Here is a tiny trained network, its code and every weight. The questions are about switching its units off for an input and a class, where a switched-off unit gives its printed mean instead of its output.

import numpy as np


def w(rows, s, z=0):
    codes = np.array(rows[::2]) - 128.0
    scale = np.full(codes.shape[1], s)
    scale[-1] = z or s
    return codes * scale


def f(y):
    return y / 2 * (1 + np.tanh(0.7978845608 * (y + 0.044715 * y**3)))


def log_softmax(a):
    a = a - a.max(-1, keepdims=True)
    return a - np.log(np.exp(a).sum(-1, keepdims=True))


def net(x, mask):
    res = np.array(x, float).reshape(1, 7) / 4 @ E
    y = f(res @ A[0][:, :-1].T + A[0][:, -1])
    res = res + np.where(mask, y, B[0][:, -1]) @ B[0][:, :-1]
    return log_softmax(res[-1] @ U[:, :-1].T + U[:, -1])


A, B = {}, {}
E = w([
[154,78,134,161,234,195,66,131,255,54,129],'x0',
[221,130,109,142,129,110,161,202,27,159,195],'x1',
[195,96,151,83,30,136,111,85,131,101,51],'x2',
[112,191,87,91,70,202,95,67,228,124,200],'x3',
[127,125,195,121,122,124,221,115,137,165,160],'x4',
[216,205,165,106,170,47,155,56,115,169,195],'x5',
[57,144,26,206,168,105,134,65,83,101,39],'x6',
],0.0082)
A[0] = w([
[206,171,83,186,198,193,117,146,181,55,195,203],'n0',
[87,133,85,199,135,76,144,125,99,161,155,161],'n1',
[189,68,161,74,105,93,144,183,66,210,170,233],'n2',
[128,128,193,81,106,187,130,101,188,140,130,25],'n3',
[57,172,114,158,146,220,139,141,180,130,120,148],'n4',
[70,97,192,151,80,92,136,103,156,145,79,64],'n5',
[74,108,96,173,195,93,137,121,20,136,111,96],'n6',
[159,201,132,91,79,174,121,51,185,145,217,254],'n7',
[104,156,2,138,23,159,100,114,110,83,82,123],'n8',
[121,90,91,199,108,146,87,90,81,87,89,32],'n9',
[56,104,114,180,159,203,115,188,170,105,125,146],'n10',
[34,55,111,125,181,156,128,99,152,97,161,96],'n11',
],0.0096,0.0031)
B[0] = w([
[232,98,164,130,174,86,196,176,186,106,175,233],'n0',
[101,130,20,92,142,56,136,148,42,224,146,191],'n1',
[198,187,232,214,96,198,142,191,164,101,197,252],'n2',
[120,181,77,127,140,91,164,165,140,183,172,193],'n3',
[157,140,78,117,77,169,34,91,228,102,127,215],'n4',
[146,131,101,115,180,120,157,77,214,112,89,168],'n5',
[150,182,99,65,201,104,181,152,163,180,159,220],'n6',
[140,196,72,65,243,105,200,110,173,131,101,255],'n7',
[103,114,211,129,2,47,95,107,41,158,126,232],'n8',
[148,185,65,126,80,103,145,141,157,181,201,180],'n9',
[102,119,62,161,148,218,115,48,189,91,52,228],'n10',
[101,39,174,162,64,164,91,113,165,107,106,200],'n11',
],0.0084,0.012)
U = w([
[151,90,112,152,188,203,112,119,199,16,90,254],'0',
[2,106,101,118,81,122,76,67,124,123,68,62],'1',
[12,115,99,137,183,184,121,117,7,97,125,25],'2',
[147,140,205,167,88,123,159,169,76,148,157,86],'3',
[123,182,68,84,250,60,186,148,121,169,141,193],'4',
],0.0089,0.004)

Each question gives the input, the list of numbers given to net, and the class t.
The units are the neurons (one row each of A and B). Each row of codes is followed by its name. A weight is (code - 128) times the scale printed after its matrix; where a second scale follows, it is the last column's (A, B and U).
mask holds one flag per neuron, in row order. A switched-off neuron (its flag False) gives its mean, the last column of its row in B, instead of its output. The means were averaged over made-up inputs and are rounded, as every weight is.
A unit's drop is (log p(t) with every unit on - log p(t) with that unit switched off) / (log p(t) with every unit on - log p(t) with every unit switched off).
The circuit of an input: a set's keep is (log p(t) with only the set's units on - log p(t) with every unit switched off) / (log p(t) with every unit on - log p(t) with every unit switched off). Starting from all 12 units, units are removed one at a time, each time the one whose removal leaves the highest keep (on an exact tie, the one counted first), for as long as the keep stays at least 0.8.
units of the circuit, in order: the units of the circuit, biggest drop first
k most important neurons: the k neurons with the biggest drops, biggest first
drop of u: that unit's drop, to one decimal
input [6,-8,6,-6,-6,3,6], class 1: units of the circuit, in order -> (n2, n8)
input [2,4,-4,5,-5,-4,7], class 1: units of the circuit, in order -> (n8)
input [7,6,5,4,8,-4,-5], class 4: 3 most important neurons -> (n3, n7, n11)
input [0,-1,-5,3,6,-2,5], class 1: 4 most important neurons -> (n2, n1, n0, n7)
input [1,-3,-8,5,1,-4,7], class 1: 3 most important neurons -> (n8, n1, n2)
input [-2,-5,1,-4,-4,2,-2], class 0: 2 most important neurons -> (n8, n1)
input [7,-8,7,7,3,-5,6], class 1: 2 most important neurons -> (n8, n2)
input [1,4,-7,-5,3,-5,-2], class 0: 3 most important neurons -> (n10, n7, n2)
input [1,6,6,-5,-1,6,2], class 3: 2 most important neurons -> (n2, n7)
input [-5,3,-4,-2,7,-5,-1], class 3: 2 most important neurons -> (n2, n7)
input [5,-1,1,5,4,2,-1], class 4: 2 most important neurons -> (n7, n3)
input [-2,-4,3,-5,6,6,-1], class 3: 3 most important neurons -> (n2, n7, n10)
input [7,6,0,-3,8,3,-7], class 3: drop of n2 -> 1.4
input [-4,1,-1,-8,5,6,-4], class 3: units of the circuit, in order -> (n2)
input [-7,7,5,-2,0,2,1], class 3: drop of n2 -> 0.2
input [0,1,1,4,-8,-4,-3], class 1: drop of n2 -> 0.4
input [-3,-2,-4,-6,1,-6,-6], class 0: drop of n10 -> 0.2
